In the rows, zero is written as 128.
Here are made-up things, facts about them, and rows of numbers that follow some of those facts. Name the thing behind each unnamed row.

Known rows:
[147 113 127 150  94 145  90 110 133 136 139 150  96 167 141 109 137 149
 121 114 119 167 117 159 157  50 128 154 134 126 158 147 109 106 100 104]: skiga
[150 134 133 139  79 140  73 125 115 103 140 163  76 149 134 103 154 152
 124  98 116 143  93 135 179  44 102 141 141 110 172 144 127 132  94 118]: gabuten
[143 107 126 151  96 146  89 111 133 137 139 151  97 169 141 111 133 146
 118 117 121 164 118 162 159  50 132 156 135 125 158 148 111  99 102 100]: kuzum
[161 126 128 138  86 144  90 109 133 130 141 143  96 157 143 107 151 155
 129 106 112 182 109 149 152  51 113 148 131 125 159 140 104 128  98 113]: leflutrel
[160 125 128 141  88 144  89 109 134 131 140 145  95 161 144 107 147 158
 130 105 114 176 114 151 155  52 116 150 133 126 157 141 105 122  99 112]: neklis
[175 118 125 156  73 145  80 119 140 121 149 131  89 160 135 106 139 170
 132 103 128 175 114 158 148  55 105 138 142 112 133 123  95 132  91  97]: stesta
[139 123 131 146  85 140  73 126 113 108 137 168  75 154 132 104 146 143
 115 104 120 136  95 142 181  44 112 144 141 110 173 150 131 117  95 112]: ruvodan
[176 118 126 153  74 143  81 119 137 123 150 131  88 157 134 107 140 162
 129 106 129 180 108 160 142  53 102 138 138 111 135 123  97 137  88  98]: brupamuk
[151 116 126 148  92 145  89 110 134 135 139 148  96 166 142 109 138 152
 124 111 118 170 117 157 157  52 124 153 134 125 157 144 107 110 101 105]: nomik
[110 138 177 156  85 129  72  83 141 123 151 124  84 154 102 114 136 177
 138  87 102 141  97 173 108  62  97 159 128  99 101 102  98 127  93 125]: flemek
[143 141 124 139  82 136  76 122 114 105 140 156  72 152 129 107 143 159
 136 101 120 140  95 124 185  47  95 139 135 111 176 149 126 136  89 117]: drudim
[114 150 197 125  98 127  78  76 142 123 140 145  86 149 116 122 142 168
 133  70  78 148 133 169 120  61 112 169 120 122 124 116 119 122  92 159]: peplen
[ 98 147 180 140  98 133  83  72 137 125 142 134  95 154 115 113 150 171
 136  85  81 144  89 158 115  60 103 171 127 112 129 119 102 116 106 143]: satak
[160 130 122 142  87 142  90 109 136 129 143 138  94 161 139 109 139 167
 139 105 118 175 115 144 157  55 110 146 130 124 155 139 101 130  93 110]: rebredrol
[ 91 164 177 145  87 129  73  74 135 144 135 154  93 152 122  95 169 179
 142  80  97 143  83 174 118  61 116 172 107 113 126 119  98 131 115 135]: rugum
[165 123 129 129  87 142  94 109 127 128 145 137  95 149 142 108 157 139
 119 114 109 197  90 146 136  45 106 146 127 124 164 139 107 138  92 114]: gregel
[134 166 175 109  74 110  75 121 118  87 119 125  68 167 134  92 138 176
 111  90  96 122  46 159 147  66 129 111 122 101 163 158 139  97  88 131]: drabrir

There are 3 kinds of fact about the things: begri, sugrek, skupulo.
beflestok begri d; boklok begri d; bremul begri d; brofliflas begri b; brogren begri d; brupamuk begri d
busim begri b; buskul begri b; dimor begri b; dotregras begri b; drabrir begri b; drafafla begri d
drari begri c; drida begri a; drodres begri d; drudim begri d; druvon begri c; duplir begri a
fati begri d; fedel begri d; flemek begri d; fletre begri a; fliplem begri a; flotoski begri c
fluplunol begri c; fopal begri c; gabuten begri a; gimam begri c; gipla begri b; gode begri a
gokizam begri d; goklol begri a; gregel begri b; greska begri a; groskofik begri c; grunom begri c
kavel begri c; kenir begri b; kidris begri a; kisu begri a; klepin begri b; kliplu begri d
kosum begri c; kuzum begri a; leflutrel begri b; lezan begri b; lona begri a; miska begri b
mopos begri c; mupul begri d; namos begri a; naplil begri b; neklis begri d; nobim begri a
nomik begri a; nubram begri a; nutren begri b; peplen begri d; platan begri b; plerun begri a
plinuk begri a; plogun begri a; podon begri a; postek begri b; pugrekle begri d; puvan begri d
razi begri d; rebredrol begri b; rugum begri d; rumufon begri d; ruvodan begri d; satak begri c
savul begri b; seligrek begri c; sibrak begri b; skiga begri d; skogrik begri d; stegu begri b
stemak begri c; stesta begri d; stinur begri b; stobrastin begri a; stodas begri b; sutrevam begri b
tebral begri d; tenol begri b; tetri begri c; tibre begri a; trenel begri c; trifigu begri c
trofi begri c; trudi begri b; trunos begri d; truto begri c; trutras begri b; truvim begri c
varuklus begri a; vebrer begri d; veko begri d; veste begri a; vidrik begri c; vinum begri b
vitu begri d; zake begri d; zedrigrak begri c; zelu begri c; ziklumi begri c; beflestok sugrek 656
boklok sugrek 764; bremul sugrek 394; brofliflas sugrek 764; brogren sugrek 764; brupamuk sugrek 764; busim sugrek 764
buskul sugrek 764; dimor sugrek 656; dotregras sugrek 764; drabrir sugrek 394; drafafla sugrek 764; drari sugrek 764
drida sugrek 975; drodres sugrek 656; drudim sugrek 764; druvon sugrek 394; duplir sugrek 656; fati sugrek 764
fedel sugrek 394; flemek sugrek 656; fletre sugrek 764; fliplem sugrek 394; flotoski sugrek 975; fluplunol sugrek 394
fopal sugrek 975; gabuten sugrek 764; gimam sugrek 394; gipla sugrek 764; gode sugrek 764; gokizam sugrek 764
goklol sugrek 975; gregel sugrek 764; greska sugrek 764; groskofik sugrek 764; grunom sugrek 656; kavel sugrek 656
kenir sugrek 656; kidris sugrek 394; kisu sugrek 764; klepin sugrek 394; kliplu sugrek 394; kosum sugrek 764
kuzum sugrek 764; leflutrel sugrek 764; lezan sugrek 764; lona sugrek 764; miska sugrek 656; mopos sugrek 394
mupul sugrek 656; namos sugrek 975; naplil sugrek 656; neklis sugrek 764; nobim sugrek 656; nomik sugrek 764
nubram sugrek 394; nutren sugrek 394; peplen sugrek 656; platan sugrek 764; plerun sugrek 764; plinuk sugrek 394
plogun sugrek 975; podon sugrek 394; postek sugrek 656; pugrekle sugrek 764; puvan sugrek 394; razi sugrek 764
rebredrol sugrek 764; rugum sugrek 656; rumufon sugrek 764; ruvodan sugrek 764; satak sugrek 656; savul sugrek 764
seligrek sugrek 764; sibrak sugrek 764; skiga sugrek 764; skogrik sugrek 764; stegu sugrek 764; stemak sugrek 656
stesta sugrek 764; stinur sugrek 764; stobrastin sugrek 764; stodas sugrek 656; sutrevam sugrek 764; tebral sugrek 764
tenol sugrek 656; tetri sugrek 394; tibre sugrek 764; trenel sugrek 656; trifigu sugrek 656; trofi sugrek 764
trudi sugrek 394; trunos sugrek 975; truto sugrek 975; trutras sugrek 764; truvim sugrek 656; varuklus sugrek 656
vebrer sugrek 764; veko sugrek 975; veste sugrek 656; vidrik sugrek 394; vinum sugrek 975; vitu sugrek 394
zake sugrek 764; zedrigrak sugrek 764; zelu sugrek 764; ziklumi sugrek 656; beflestok skupulo zelu; boklok skupulo gregel
bremul skupulo flemek; brofliflas skupulo satak; busim skupulo stegu; buskul skupulo ruvodan; dotregras skupulo skogrik; drabrir skupulo vinum
drafafla skupulo veste; drari skupulo plinuk; drida skupulo vidrik; drodres skupulo mopos; drudim skupulo rebredrol; druvon skupulo kidris
duplir skupulo grunom; fati skupulo plerun; fedel skupulo trofi; fletre skupulo platan; fliplem skupulo nubram; flotoski skupulo stemak
fluplunol skupulo drodres; fopal skupulo brupamuk; gabuten skupulo nobim; gimam skupulo fati; gipla skupulo gokizam; gode skupulo kisu
gokizam skupulo kuzum; goklol skupulo rumufon; gregel skupulo fopal; greska skupulo boklok; groskofik skupulo postek; kidris skupulo duplir
kisu skupulo vebrer; klepin skupulo trudi; kliplu skupulo sibrak; kuzum skupulo drari; leflutrel skupulo klepin; lona skupulo drudim
miska skupulo truto; mopos skupulo naplil; mupul skupulo razi; namos skupulo tenol; naplil skupulo brogren; neklis skupulo buskul
nobim skupulo seligrek; nomik skupulo vitu; nubram skupulo beflestok; nutren skupulo tetri; peplen skupulo trutras; platan skupulo kliplu
plerun skupulo miska; plinuk skupulo nomik; plogun skupulo stinur; podon skupulo savul; postek skupulo zedrigrak; pugrekle skupulo groskofik
puvan skupulo greska; razi skupulo drida; rebredrol skupulo tibre; rugum skupulo stodas; ruvodan skupulo skiga; satak skupulo namos
savul skupulo drafafla; seligrek skupulo veko; sibrak skupulo goklol; skiga skupulo sutrevam; skogrik skupulo fedel; stegu skupulo dotregras
stemak skupulo gode; stinur skupulo rugum; stobrastin skupulo trifigu; stodas skupulo busim; sutrevam skupulo gipla; tebral skupulo mupul
tenol skupulo tebral; tetri skupulo gimam; trenel skupulo trunos; trifigu skupulo pugrekle; trudi skupulo puvan; trunos skupulo flotoski
truto skupulo stesta; trutras skupulo fluplunol; truvim skupulo plogun; varuklus skupulo bremul; vebrer skupulo peplen; veko skupulo lezan
veste skupulo lona; vidrik skupulo nutren; vinum skupulo fletre; vitu skupulo kosum; zake skupulo ziklumi; zedrigrak skupulo podon
zelu skupulo kenir; ziklumi skupulo truvim


The same things again, as new rows of numbers:
Named rows:
[136 113 119 104 131 130 126 124 180 144 111 117 138 140 112 147 153 162
 126 152 169 132 143 112 139 135 105 115 216]: neklis
[164 127 159 122  96  92  91 123 169  89 129  79 121 120 197 114 106  88
 147  80  81  71 129 107 104 138 151 104 128]: vinum
[151 143 122 118 138  96 122 109 170 150 122 140  88 131 126 141 146 169
 138 158 201 119 139 110 119 117 103 121 146]: drafafla
[ 97 134 111 118 156 146 217 155  87 131 149 115 149  98 139 130 134  93
 136  66 113  79 119 185 154 107 131 156  93]: bremul
[150 121 120  90 148 102  26 107 157 160 103 126 167 136 120 135 133 156
 140 171 110 141 125 112 141 113 112 166 146]: plerun
[150 141 126 115 142  91 117 107 168 147 123 136  79 132 124 140 144 165
 133 157 203 121 140 118 123 119 102 120 149]: savul
[129 132 131 190 132 184 141 170 108  94 129 175 108 134 100 124 102  80
 104 137  91 150 119  99 108 163 169 109  70]: truvim
[131 130 131 192 130 184 141 171 109  95 127 177 105 134  99 124 102  81
 104 137  90 147 120 101 107 163 170 109  68]: ziklumi
[107 145 113 117 174 129 231 150 103 126 159 123 109  93 142 140 134  85
 132  70 153  60 121 187 149 106 127 137  62]: podon
[137 125 125 112 126 106 116 112 161 147 116 122 116 137 115 138 147 170
 130 151 167 136 141 124 133 128 110 130 197]: gipla
[125 131 132 133 109 104 117 103 143 147 108 115 146 140 111 121 155 180
 132 150 126 145 146 123 143 131 121 141 232]: kisu
[ 96 119 106 102 164 152 150 160  84 136 139 117 195 101 148 126 125  82
 144  76  90  82 107 184 160  99 115 171  64]: nutren
[144 130 129 133 133  93  96 122 161 150 109 133  89 134 112 132 141 170
 134 151 161 125 145 130 132 131 112 149 196]: stinur
[145 135 133 110 152  74 101 101 165 143 127 130  69 131 120 141 141 160
 124 160 199 124 143 134 132 124 103 117 153]: zedrigrak
[ 96 123 113 116 126 154 237 161  74 137 150 100 131 101 127 137 126 110
 130  50  94 107 121 191 153 117 152 182 136]: fluplunol
[139 141 134 128 125  76  98  99 139 151 120 129  85 133 118 123 139 177
 135 154 161 140 142 131 130 121 116 149 172]: drari
[119 130 131 164 121 189 149 147  93  94 138 163 142 138 109 125 103  87
 102 141  92 168 113  95 106 151 162  91  49]: duplir

Which thing is each row?
No name comes twice in this set of rows, the named rows included.
[174 129 158 142 104  83  84 140 180  91 120  90  88 117 191 113 105  86
 149  78  81  52 135 108 104 148 157 123 142]  plogun
[101 122 106 100 168 151 151 159  86 139 139 116 197 100 146 130 124  79
 143  79  82  81 106 181 161  99 122 173  62]  tetri
[140 112 126 109  92 105 117 113 136 160 118 111  71 140 105 144 127 189
 127 135 146 179 140 134 125 133 133 175 220]  brogren
[134 130 129 111 122  98 113  99 150 149 122 120 115 137 119 134 146 175
 131 154 167 144 140 123 131 122 109 129 182]  busim
[179 120 150  90 120  93  17 120 172  99 117  81 179 120 200 119  96  75
 153  97  29  76 114  91 111 126 155 133  91]  truto
[ 99 150 119 132 151 119 212 143  70 133 154 122 115  94 141 119 129 101
 138  66 110  81 121 195 151 103 139 172  76]  plinuk
[123 131 131 174 124 191 153 154  99  94 136 168 122 135 105 125 104  85
 101 139  94 162 116  96 106 156 168  97  57]  rugum
[ 99 139 137 191 111 196 172 141  87  88 127 155 206 140 104 106 129  89
 103 142  48 160 122  87 124 157 172  82 110]  trenel
[105 124 105  95 172 150 148 157  89 139 138 117 202  98 144 131 125  79
 142  79  72  81 106 176 161  98 127 178  58]  gimam
[101 138 136 188 108 198 171 140  84  89 129 155 200 140 104 108 125  92
 104 139  47 166 121  88 121 154 175  87 100]  stemak
[124 130 143 154 156 146 144 134 104  82 151 162  86 133 105 133  99  67
  83 149 131 156 119 120 114 156 160  69  23]  trifigu
[135 148 122 166 128 200 183 152 111  96 144 181 121 133 120 134 109  86
 111 143 134 146 110  73  88 142 158  74  10]  veste
[137 130 128 118 126  95 108 107 155 149 117 125 107 136 117 134 144 173
 132 154 164 138 142 124 132 126 112 137 187]  gokizam
[117  98 128 123 119 110  33 126 139 148 109 130 133 143 134 113 134 162
 144 155 182 141 134 150 136 122  60 129 169]  brofliflas
[ 98 117 110 113 122 152 235 161  73 140 151 100 114 101 125 142 119 109
 130  46  97 111 120 193 148 117 153 190 136]  mopos

The same things again, as new rows of numbers:
Named rows:
[132 156 138 146 182 110 123 153  79 109 117 111  96 132 166 129 112 164
 104 166 162 107 115 127 133 109 143 104 117]: plinuk
[141 143 137 154 203 124 124 157  77 107 120 111  92 130 150 203 113 139
 110 161 109 105 114 130 121 107 123 114 117]: nubram
[129 142 139 120 178 126 122 156  77 110 117 112  95 130 164 137 112 169
 109 175 139 104 113 143 125 108 165 104 114]: podon
[126 112 140  85 130 101 128 129 111 109 100 139  94 126 109 119 116 111
 117 158 107 106 105 130 168 107 135 101 111]: truvim
[129 111 139  95 133  99 136 130 104 107  99 129  92 127 107 161 116 108
 109 149 105 108 108 125 181 108 100 105 114]: beflestok
[188 111 138  86 133 141 162 125 110 104  99 124  95 127 107 194 111 103
 108 135 107 129 109 124 173 112 101 113 142]: tenol
[126 113 141  88 127  98 126 143 110 115 100 121  93 130 106 125 115 112
 109 182 129 119 110 121 186 106 102 100 139]: stemak
[127 113 142  88 131  98 129 128 120 108 100 127  96 127 108 118 115 109
 107 149 111 108 109 126 179 111 104 101 111]: kenir
[124 108 160 114 149 119 127 129 131 130 172 135 138 130 112 118 148 111
 115  97 155 136 139 123 107 106 151 132 111]: gokizam
[124 109 159 119 154 116 127 129 137 122 172 133 140 131 112 116 143 110
 111  94 154 139 143 123 107 106 148 135 111]: rumufon
[127 107 141 150 181 118 129 131 122 114 172 134 107 130 111 154 150 109
 123  95 111 142 147 123 107 105 104 169 112]: zelu
[123 108 158  90 135 141 127 130 124 133 175 144 121 130 113 119 154 112
 164 103 130 120 121 125 105 105 180 142 111]: zake
[126 108 141 148 181 119 129 131 121 115 172 134 107 130 112 155 150 109
 125  94 111 143 147 123 106 105 104 169 111]: seligrek
[123 108 159  96 142 131 127 130 128 131 175 141 127 129 112 118 152 112
 143  98 139 126 128 124 106 105 169 138 111]: stinur
[125 107 141 148 180 118 130 133 121 115 173 134 107 129 111 154 150 109
 126  96 111 142 146 123 107 105 105 169 111]: platan
[142 146 164 118 130  96 125 236  72 109 105 118  89 129 112 207 124 142
 170  94 112 219 115 121 109 133 100 115 112]: trunos
[152 142 164 124 136  97 127 204  74 106 103 123  93 126 114 177 123 118
 150  91 108 199 114 125 108 163 101 124 108]: goklol

Name these rows:
No name comes twice in this set of rows, the named rows included.
[130 165 189  90 127  97 124 224  74 110 104 117  94 129 113 146 118 160
 155  95 161 215 115 121 110 151 116 106 112]  flotoski

The same things again, as new rows of numbers:
Named rows:
[ 97  63 108 100 151 103 181 128 131 131 110 132 152 105 130 100 145  85
 147 109 135 156 148 122 137 140 123 111 148  98 142]: razi
[133  83  82 124 168  90 163 111 105 174 153 157 134  73 122 140 161 155
 115 139 137 167 119 181 170 145 109 153 149 148 179]: mupul
[ 98  84 109  94 145 116 176 124 128 124 117 131 140 122 116  94 142  71
 139 104 136 161 159 109 152 136 104 131 152 106 139]: drari
[126 100 120 122 131  98 139 120  91 199 141 143 105 157 114 119  99  90
 166 125 183 118  91 143  90  74 150 141 127 182 116]: flotoski
[121 104 126 128 121  99 137 119  89 201 140 150 109 161 113 114 106  90
 166 130 181 116  93 140  95  68 147 143 128 179 114]: trunos
[105  81 106 100 145 115 172 128 140 139 110 132 155 119 122  80 135  95
 126 111 128 158 164 125 129 124 120 106 148  88 136]: gipla
[ 97  89 102  84 138 123 178 107 112 124 116 135 116 103 115 103 129  44
 120  89 136 157 155  87 176 147  88 148 164 124 140]: kosum
[124 116 146  94 149 117 196 138 149 168 120 138 148 138 153 115 176  53
 118 110 152  70 166 138 167 172 135  87 160 116 130]: gregel
[103  90 108  98 138 114 173 116 129 138 106 136 168  99 118  90 125  87
 145 105 124 172 164 124 136 122 102 113 165  99 127]: sibrak
[101  92 114 106 144 111 177 117 132 131 107 139 170 108 118  87 131  88
 152 106 126 172 165 131 140 122 100 113 163  97 129]: fletre
[138 116 124 151 122 119 165 151 117 123 145 116 129  73 168 127  77 105
 100 147 112 151 136 150 151  62 144 147 183 159 150]: nutren
[120  61  85 126 133 114 167 128 168 153 158 125 134 104 131  92 116  46
  97  94 171 159 152 100 122 148 113  94 147  92 160]: tibre
[112  67  99 124 146 111 165 144 160 130 148 121 136 126 129  87 137  69
 117 108 168 160 153 110 122 139 116 105 139  87 158]: lona
[107  78 103 108 140 111 171 133 149 155 104 131 172 113 128  78 134 114
 124 119 127 149 172 139 110 121 141  81 144  80 128]: ruvodan
[133 107  74 106 162 111 157 116 101 165 131 141 109 117 130 115 145 173
  87 149 140 134 124 184 184 141 120 167 137 160 160]: postek
[123 117 168 103 166 117 195 159 152 137 130 136 152 173 150 111 213  68
 153 122 163  84 172 154 170 162 133  99 160 112 134]: leflutrel
[101  85 129  86 144 122 175 111 146 162 118 146 168 127  87 107 163  85
 113 106  98 162 216 110 144 101 132 132 157 105 139]: zelu

Name these rows:
No name comes twice in this set of rows, the named rows included.
[ 78 115 122 120 117 124 153 170 150 107 115  98 111 134 121  77 154 122
 149 118 159 133 135 116 116 188 147 125 116  96 170]  zake
[129 135  99 139 161  93 150 111 102 148 146 153 166  89 127 117 150 163
 156 144 142 189 121 210 170 130  66 144 172 142 159]  varuklus
[128 118 130 159 119 105 171 145 101 116 136 126 158  35 171 129  58 103
 136 145  99 171 119 163 152  69 116 137 203 157 145]  bremul
[100  72  98  88 144 117 176 141 127 125 106 120 128 140 138  80 135 100
 122 118 136 135 153 122 141 140 132 121 139 106 132]  zedrigrak
[151  56  83  88 148 140 195 131 158 115 116 124 134  73 138  79 122  79
 108  84 138 128 172 126 156 177 137 106 145 131 136]  brogren
[156  43  95 141 165 107 182 166 108 111 158 114  98 119 212 121  81  93
  57 164 140 134 124 148 154  49 163 147 159 156 143]  fedel
[153 163  81 127 147 123 136 106 121 175 154 137 129 124 126  90 110 156
  79 140 159 149 155 191 182 123  69 157 159 154 146]  miska
[140 129  77 127 145  97 154  88 101 183 142 162 156  44 130 123 108 139
 113 126 132 173 113 188 181 139  59 134 178 153 151]  flemek
[ 94  46 110  96 151  98 184 129 124 138 114 136 152  90 125 107 155  87
 153 108 129 158 137 117 135 146 128 110 146  92 148]  tebral
[130 115 131  85 137 118 201 117 147 191 117 143 142 110 152 120 152  42
  95  98 144  58 161 126 180 177 139  79 160 118 122]  brupamuk
[105  91  98  94 127 113 173 100 127 158 105 144 163  74 120  92 107  75
 116  93 120 164 158 113 148 130 103 104 168 104 130]  rumufon
[132 106  76  92 161 109 159 113  89 166 116 138 104 119 138 109 147 184
  86 149 132 125 126 185 190 144 126 170 134 161 152]  trifigu
[159  88 116 144 130 131 181 167 131 106 152 109 115  60 179 126  92 107
  90 134 118 133 141 155 151  88 168 151 174 173 159]  fluplunol

